[128 = 0]
[104 127 142 139 132 124 148 123 149 130 143 128 137 133  32  87 139 127
 147 128 140 122 147 130 128 117 133 158  98 128 139 122 107 130 163 145
 140 101 198 124 118 146 151 140 154 126 129 120 134 135 107  75 145 124
 115 141 152 126 183 138 152 117 129 138 252 113 125 120 108  97 115 117
 112 142 132 129  76 114  98 135 131  99 125 131 118 150 103 109 120 166
 116 133 131 139 176 109 125 126 130 123 121 155 129 130  88 136 132 132
 111 125 152 146 122 118 137 176 139 113 129 156 121 180 114 120  99 123
 157 126 133 152  64 111 138 208 109 204 156 141 127 165  99 105 148 123
 104 137 131 126 117 124 144 121 134 126 143 119  99 129 142 121 143 127
 127 116 136 102 130  47 122  96 132 117 133] | <32>, (61)
[134 154 159  75 151 131 123 117 120 138 127 136 137 135 129 120 131 128
 153  69 118 120 128 124 168 109 128 114 118 141 124 136 122 130 153 125
 135 143 133 117 163 132 165 123 133  91 128 138 156 141 108 126 100 145
 113 160 145  81 252 149 107 124 105 103 131 105 149 127 110 120 161 116
 117 144 136 137 119 117 133 134 146 134 119 140 128 123 141 155  94 124
 118 116 137 128 147 116 252 129 107 114 130 150 101  98 108 143 128 134
   5 135 135 124 120 142 105 175 136 162 137 116  98 183 132 129 129 121
  95 159 150 173 170  86 157 234 135 176 116 156 122 138 113 150 135  70
 147 127 125 127 121 145 145 149 113 132 141 106 122 129 138 112 138 141
 161 135 164 126 162  44 120 140 130 125 132] | <28>, (61)
[131 137 118 127 136 131 131 132 144 131 144 132 134 133 105  76 127 131
 137 128 131 131 156 124 139 136 137 154 100 125 150 123 117 122 154 135
 140 105 143 112 132 149 147 144 140 127 126 109 122 141 125  79 149 167
 124 122 121 134 206 122 160 119 126 157 235 123 106 137 113 115 115 128
 107 145 112 125  94 114  97 139 107 127 137 119 126 133 117 116 139 161
 125 135 141 150 144 113 127 122 146 128 132 142 144 119 111 127 133 134
 113 114 136 138 108 136 125 170 124 130 128 144  91 191 131 132 120 127
 136 157 127 138 101 100 131 187 131 181 152 132 136 150 125 132 130 119
 133 138 122 121 108 127 142 128 140 119 137 124 117 127 149 127 127 129
 124 129 118 114 138 107 142 114 124 131 131] | <32>, (61)
[123 125 126  92 138 136 115 127 121 134 127 138 142 120 163  93 121 135
 134  96 113 108 135 141 128 131 125 116 142 138 122 141 159 134 125 119
 138 147 122 114 142 122 151 135 123  97 115 152 135 126 128 128 130 163
 131 142 133 101 236 145 109 118 101 138 131 131 124 134 144 120 172 150
 122 145 129 126 147 102 134 135 125 128 131 134 123 112 119 124 120 144
 127 126 121 156  94 127 127 129 148 121 145 148 144 127  96 145 128 137
 127 122 135 131 127 142 119 188 118 143 124 106 129 137 134 133 146 133
  94 153 130 120 148 107 140 210 148 160 130 135 126 152 123 159 119 138
 174 140 126 116 122 144 133 137 128 131 126 118 139 123 148 120 119 135
 132 138 138 147 127 102 135 118 125 124 116] | <36>, (61)
[106 122  98 115 134 145 137 122 180 127 146 115 126 143 102 106 156 140
 105 192 143 145  85 128 130 113 136 145  92 126 134 120 104 126 126 130
 140 125 139 116 108 142 119 137 133 162 126  96 133 130 129 106 156 131
 140 115 130 158 116 128 152 123 137 147 233 123 110 116 120 121  92 127
 124 147 117 118  89 113  77 128 115 121 118 122 129 143 118 123 152 140
 137 142 140 129 164 115  89 126 146 129 120 130 124 140  90 111 149 128
  93 126 150 136 117 125 131 137 139 120 132 158 125 133 115 133 114 134
 187 132 113 136 107 134 130  85 107 140 143 132 118 120 109 112 128 117
 138 127 131 143 124 102 122 118 125 119 146 124 109 153 129 136 144 126
 125 138  96 126 124 104 133 124 130 124 125] | <32>, (61)
[ 96 154 113  49 128 123 135 130 180 123 152 127 131 138  94 117 150 128
 147 135 129 133 139 125 174  90 127 164  98 131 139 123  83 127 151 127
 143 120 149 123 129 152 154 135 132 152 141 121 142 144 112  98 105 149
 140 130 129 124 186 136 122 109 127 120 240 125 113 123 119 110  46 106
 121 146 140 133  89 129 101 129 125 120 132 119 143 145 134 139 131 162
 115 140 136 119 162 121 118 136 126 109 124 129 133 140  89 136 129 140
 111 125 142 135 113 130 125 183 123 139 130 151 138  96 143 106 119 124
 186 158 136 144 134 125 149 127  95 186 142 128 127  71 111 110 133 131
 145 139 133 127 130 109 134 135 114 120 132 133 106 145 135 109 140 122
 131 141 100 128 151  67 121 113 106 128 132] | <32>, (61)
[109 161  96 108 132 136 129 146 147 136 129 136 127 140  98 120 134 120
 144  89 114 141 141 122 137  99 146 128 105 115 145 127  90 130 161 130
 155 114 175 107 149 158 169 138 142 120 126 129 130 143 124  96 146 136
 113 133 150 130 216 148 123 128 118 143 228 126 142 121 109 135 115  89
  99 151 124 151  99 107 103 119 120 120 137 123  99 113 114 123 132 160
 123 143 126 126 157 131 138 125 123 118 133 137 127 121  87 132 141 124
 119 126 163 135 127 150 130 193 120 145 120 142 139  57 136 111 112 119
 141 147 142 159 130 116 130 168 142 120 137 142 110 132 104 116 152 137
 142 125 126 123 123 124 132 143 125 125 138 138 117 124 125 108 138 116
 142 142 149 114 178  62 122 134 125 128 134] | <32>, (61)
[108 167  92  55 140 144 115 138 116 142  93 134 131 120 207 144 116 146
 138 112 112 132 107 162 118  97 141 106 131  99 134 132 126 121 129 113
 131 148 114 124 150 124 159 130 129  75 115 168 128 121 122 137  78 150
 138 140 135  84 210 149  91 145  97 118  34 119 140 133 137 107 175 110
 146 117 123 140 166  92 143 144 138 125 158 142 122 103 127 146  84 123
 116  71 142 140 130 114 154 130 123 122 141 134 133 104 114 137 135 125
 127 144 138 107 136 141 133 162 123 144 110  93  93  50 141 122 133 130
  91 172 174 126 205 101 119 148 158 125 114 172 130 103  89 166 143 143
 178 129 119 137 132 125 140 153 130 127 110 121 141 124 140 115 122 128
 135 136 153 142 187  18 106 154 132 130 130] | <28>, (61)
[105 167 125  44 130 133 132 125 148 125 141 125 140 144  87 105 131 126
 148  92 126 130 123 136 138  98 127 132  71 126 161 117  68 108 153 114
 158 108 161 123 142 141 169 125 145 104 128 123 136 134 118  78 129 125
 128 138 143 107 232 148 124 111 108 127 226 124 128 121 119  93  78 104
 109 133 118 133 104 133 107 128 126 136 126 127 123 127 114 133 122 106
 122 124 138 116 156 108 129 130 121 130 131 141 128 130 107 140 122 126
 108 134 138 123 123 143 132 199 132 147 128 128 113  78 164 112 109 122
 154 127 147 143 145 116 153 219 131 182 131 135 151 112  79 110 153 132
 138 140 131 114 113 125 137 137 116 128 132 138 118 102 132 124 135 134
 142 147 142 123 174  29 116 130 121 106 132] | <32>, (61)
[123 139  86  94 124 133 124 132 146 118 152 124 114 145 115 113 148 121
 131 127 117 122 158 124 131 108 138 146 104 133 137 137 101 124 141 110
 157 109 132 118 130 141 153 135 131 147 131 121 140 134 133  98 155 152
 124 132 121 147 204 139 120 105 131 147 211 120 118 122 112 128  75 121
 129 149 129 138  99 128 105 121 114 118 121 117 106 150 133 169 134 150
 121 152 123 117 140 105 110 128 132 115 135 132 140 143  96 121 122 139
 101 115 164 136 137 139 139 182 129 122 134 157 144 111 136 127 133 120
 153 138 122 143 111 122 149 124 124 151 143 121 127 121 126 114  90 132
 119 128 135 129 134 119 129 131 117 125 136 125 121 145 128 120 135 129
 144 145 127 121 153 173 125 111 128 131 134] | <32>, (66)
[133 140  97  85 134 129 129 137 154 128 135 133 127 124 123  81 144 125
 132 142 134 135 152 130 133 121 136 151 100 120 139 123  98 126 145 124
 155 126 135 113 134 141 156 153 125 151 133 124 135 143 124 102 139 191
 132 123 121 144 223 136 115 119 131 137 182 128  93 126 116 111  84 136
 125 176 118 132 110 114  98 148 107 125 116 125 131 131 128 126 133 139
 140 139 126 135 152 110 143 130 154 111 128 140 150 128  83 115 135 129
 122 124 145 135  90 121 128 176 137 139 118 134 117 170 149 136 138 122
 144 162 120 129 155 105 132 135 136 128 147 137 130 117 131 166 132 126
 163 131 132 141 122 113 124 139 124 115 146 125 130 140 135  98 136 165
 130 146 123 112 152 133 146 131 118 124 127] | <32>, (61)
[117 173 112  24 144 134 120 133 164 126 133 137 128 145 127 122 136 132
 136 132 125 145 120 131 135  96 143 151 101 112 153 125  81 120 144 115
 171 127 155 127 121 151 165 137 127 145 129 120 138 163 135  94 101 153
 131 148 125 125 187 157  90 127 129 108 152 125 126 120 113 111  64 109
 124 150 105 128 114 122 111 144 123 116 121 129 120 105 137 141 126  88
 120 128 131 119 153 115 138 123 127 106 138 144 126 129  76 106 126 128
 111 147 143 114 107 146 134 162  92 139 126 140 118  96 146 122 116 130
 176 176 135 128 167 109 139 125 123 150 130 137 127  92 117 123 144 126
 151 129 137 115 143 112 135 157 121 125 132 142 137 143 127 179 147 131
 137 135 122 129 146  51 147 142 133 122 124] | <32>, (61)
[145 125  82 156 154 127 144 125 153 104 124 137 144 136 137  78 128 118
 117 139 139 141 147 116 136 129 155 156  96 115 136 127 114 118 153 150
 142 120 160 101 137 139 162 155 140 157 126 133 134 139 118  84 147 193
 119 127 138 149 176 133 122 139 127 147 169 141 110 107 105 133 122 120
 124 135  93 117 113 116 109 135 119 127 130 110 128 110 129 124 139 137
 134 139 127 161 139 110 150 120 153 121 135 133 124 119  85 113 121 140
 117 134 144 130 105 135 127 148 109 141 121 155 120 204 135 128 124 121
 151 169 113 127 117  96 126 129 138 131 144 151 124 146 153 143 134 106
 156 123 135 124 115 147 136 149 157 120 132 125 120 124 147 114 135 130
 126 130 141 107 124 157 165 151 136 131 127] | <32>, (61)
[113 145 122 100 130 133 142 120 136 124 144 125 132 138  66 115 133 118
 160  96 132 122 132 120 138 108 137 144  96 140 140 122  94 116 157 114
 151 110 155 124 137 136 161 130 147 113 132 134 116 132 109  93 145 120
 122 142 130 123 221 137 142  95 135 155 252 117 135 120 114 127  82 111
 109 146 140 137  90 124 108 114 110 126 103 118 130 148 117 126 145 167
 122 127 123 115 175 105 115 127 122 118 119 144 130 123  97 138 132 143
 125 108 160 143 117 123 128 186 136 140 141 155 126 145 124 125 107 133
 159 122 139 142 130 121 145 191 118 207 146 118 124 138 102 106 132 130
 133 128 139 135  96 111 151 113 116 129 142 128 117 127 128 114 146 128
 155 136 142 105 154  92 114  93 123 141 131] | <32>, (61)
[126 143 164  93 141 136 128 125 130 141 126 130 140 121 113 106 124 127
 146  85 124 122 125 141 121 108 126 123 141 126 128 130 121 144 148 133
 151 127 136 133 153 129 154 122 127 109 152 149 141 135 106 117 100 139
 130 147 175  80 224 155 109 105 100 100 140 117 150 126 111 121 130 117
 107 132 134 129 126 127 119 130 140 123 109 133 132 124 124 150  97 125
 111 112 124 125 144 122 145 129 109 125 122 145 127 112 112 157 138 126
 131 132 128 130 126 143 135 180 132 145 122 116 112 188 121 130 118 132
  88 151 148 129 157 104 152 216 116 175 128 150 137 142 107 145 144 138
 145 140 145 112 129 137 141 138 130 136 138 114 104 127 141 123 138 140
 142 135 162 129 159  40 118 111 122 131 141] | <28>, (61)
[135 139 132 114 158 133 130 132 147 129 142 154 132 126 129 109 136 123
 122 120 128 130 142 128 131 112 137 139 122 129 121 120 121 124 142 135
 140 120 137 119 126 147 142 140 126 153 123 123 128 153 121 103 143 158
 123 138 122 132 161 129 124 112 127 135 190 125 126 117 138 127 102 124
 128 142 111 125 109 128 109 125 109 131 121 116 124 141 119 123 136 113
 122 137 127 121 128 112 124 122 146 114 133 131 126 129 109 142 124 134
 114 122 134 137 127 137 129 152 127 134 137 138 142 149 125 136 133 111
 144 143 128 127 112 130 146 134 120 145 150 128 114 137 150 124 126 132
 132 133 140 109 115 130 143 129 134 129 131 131 122 126 133 124 133 139
 134 129 140 119  70 128 131 108 124 125 116] | <32>, (61)
[108 166  94 120 137 128 130 133 161 130 118 121 131 145 111 122 134 124
 119 118 115 141 142 116 142 102 166 141  97  92 149 122  49 114 163 122
 150 106 153 106 145 156 202 129 140 127 134 115 121 128 128  91 150 159
 131 140 132 144 201 135 118 132 118 151 217 108 124 124 110 114 109 106
 163 136 116 129 114 102 100 126 106 108 142 115 124 118 115 127 135 180
 143 130 139 123 180 113 140 123 135 120 140 131 152 133  98 115 136 133
 119 124 159 131 109 161 150 179 113 136 105 167 110  53 133 118 122 124
 178 154 142 161 155 112  99 113 160 127 141 158 141 124 101 120 145 123
 158 105 124 157 126 119 132 144 125 113 140 129 104 129 125 108 139 112
 135 153 132 120 217  92 116 162 129 117 124] | <32>, (61)
[126 138 166  86 132 137 135 135 127 124 126 144 140 125 109 101 121 129
 157  52 141 119 131 146 135 109 105 129 126 139 137 130 138 123 155 119
 151 137 152 133 154 134 169 129 141  89 131 147 146 131 111  97  91 152
 118 155 160  74 251 145 116 122  83 133 163 108 144 134 117 120 139 114
 100 141 133 131 110 125 137 126 134 124 120 138 124 129 111 145 118 117
 103 103 134 153 157 126 139 120 106 113 144 147 123 109 113 176 139 132
 120 122 130 133 136 145 116 195 127 153 116 127  96 191 125 118 112 132
  98 178 149 128 125  87 161 252 122 206 135 138 140 153 102 139 154 140
 138 141 107 108 123 135 155 138 129 130 135 117 124 105 155 116 124 138
 143 133 164  92 127  29 132 107 105 128 114] | <28>, (61)
[128 112 139 102 123 135 113 126 115 117 124 131 124 111 163 110 121 125
 142  55 117 144 145 124 129 128 123 127 153 123 128 132 126 124 144 120
 147 135 117 116 159 128 161 135 124  96 126 147 133 130 135 107 129 182
 128 150 137 112 224 141  99 124  91 138 118 111 114 136 125 124 134 117
 109 142 129 134 149 116 136 141 119 132 103 124 128 120 129 139 102 128
 119 104 144 151 106 119 153 128 128 114 140 145 143 121 111 182 137 120
 149 136 135 128 132 144 126 187 133 157 104 114 109 149 137 130 135 121
  83 157 143 134 155  89 139 196 134 178 125 148 130 144 148 159 132 138
 152 135 129 124 126 149 133 115 121 131 133 121 168 109 152 132 129 141
 133 138 158 124 167 113 127 135 139 123 125] | <28>, (61)
[132 150 112  90 160 121 128 120 162 141 119 137 116 142 109  73 119 126
 110 119 142 157 134 128 123 127 164 138  94 116 182 125  71 124 152 114
 155 120 138 103 133 132 164 148 134 140 118 114 115 150 134  64 115 176
 130 131 146 141 189 144 102 130 101 126 137 139  94 129 119 108  72 114
 121 133 111 117 124 114 103 143  96 120 139 129 120 123 124 118 115 118
 135 125 133 132 147 124 147 125 137 124 151 141 153 131  98  94 143 136
 124 123 122 102  99 150 137 168 121 144 102 130  99 145 147 127 116 120
 155 179 133 116 168  85 125 165 158 153 124 136 157 106 106 129 129 132
 171 137 125 135 127 131 133 143 123 143 120 136 136 133 141 112 135 128
 129 146 113 114 147  91 135 173 134 129 127] | <32>, (61)
[118 121  84  90 134 122 136 150 162 132 153 127 123 147 109  80 143 131
 125 133 111 127 161 113 147 109 144 147  94 125 141 126  88 123 155 114
 152  91 147 104 152 142 162 159 123 169 131 116 142 142  99  95 155 178
 133 132 116 149 232 143 119 111 136 139 238 126 109 118 115 104  63 115
  77 166 120 131  88 114  86 138  98 132 114 113 117 145 133 122 135 178
 123 152 141 122 166 101 126 126 143 118 127 135 162 127  92 118 123 143
 122 108 138 153 105 149 137 199 124 141 124 173  72 146 121 131 137 122
 174 161 128 154 142 123 125 127 124 169 149 135 130 115 147 148 129 109
 169 132 138 142 104 107 134 134 124 131 131 115 121 138 135 112 142 110
 120 149 112 113 167 150 121 114 122 125 128] | <32>, (66)
[133 113 148  72 134 129 123 132 119 140 146 135 131 131 166 103 131 130
 138 111 128 130 118 124 132 129 117 147 144 125 132 131 171 123 136 131
 146 137 124 140 143 125 134 134 126 119 127 139 140 136  97 115  91 160
 134 144 129 107 187 127  88 120 102 118 115 110 118 129 127 108 109 125
 104 123 120 123 123 142 126 135 131 125 109 131 136 132 128 148 108  72
 112  93 156 137 131 129 144 124 127 100 128 137 114 112 104 160 136 124
 104 126 126 113 120 134 125 159 139 132 109 117 111 197 139 114 133 134
 103 143 130 118 137 109 154 171 111 193 132 130 126 124 145 156 122 142
 149 133 130 112 126 140 134 133 129 138 129 109 130 120 158 123 126 141
 148 138 148 125 101  90 121 111 143 121 126] | <28>, (61)
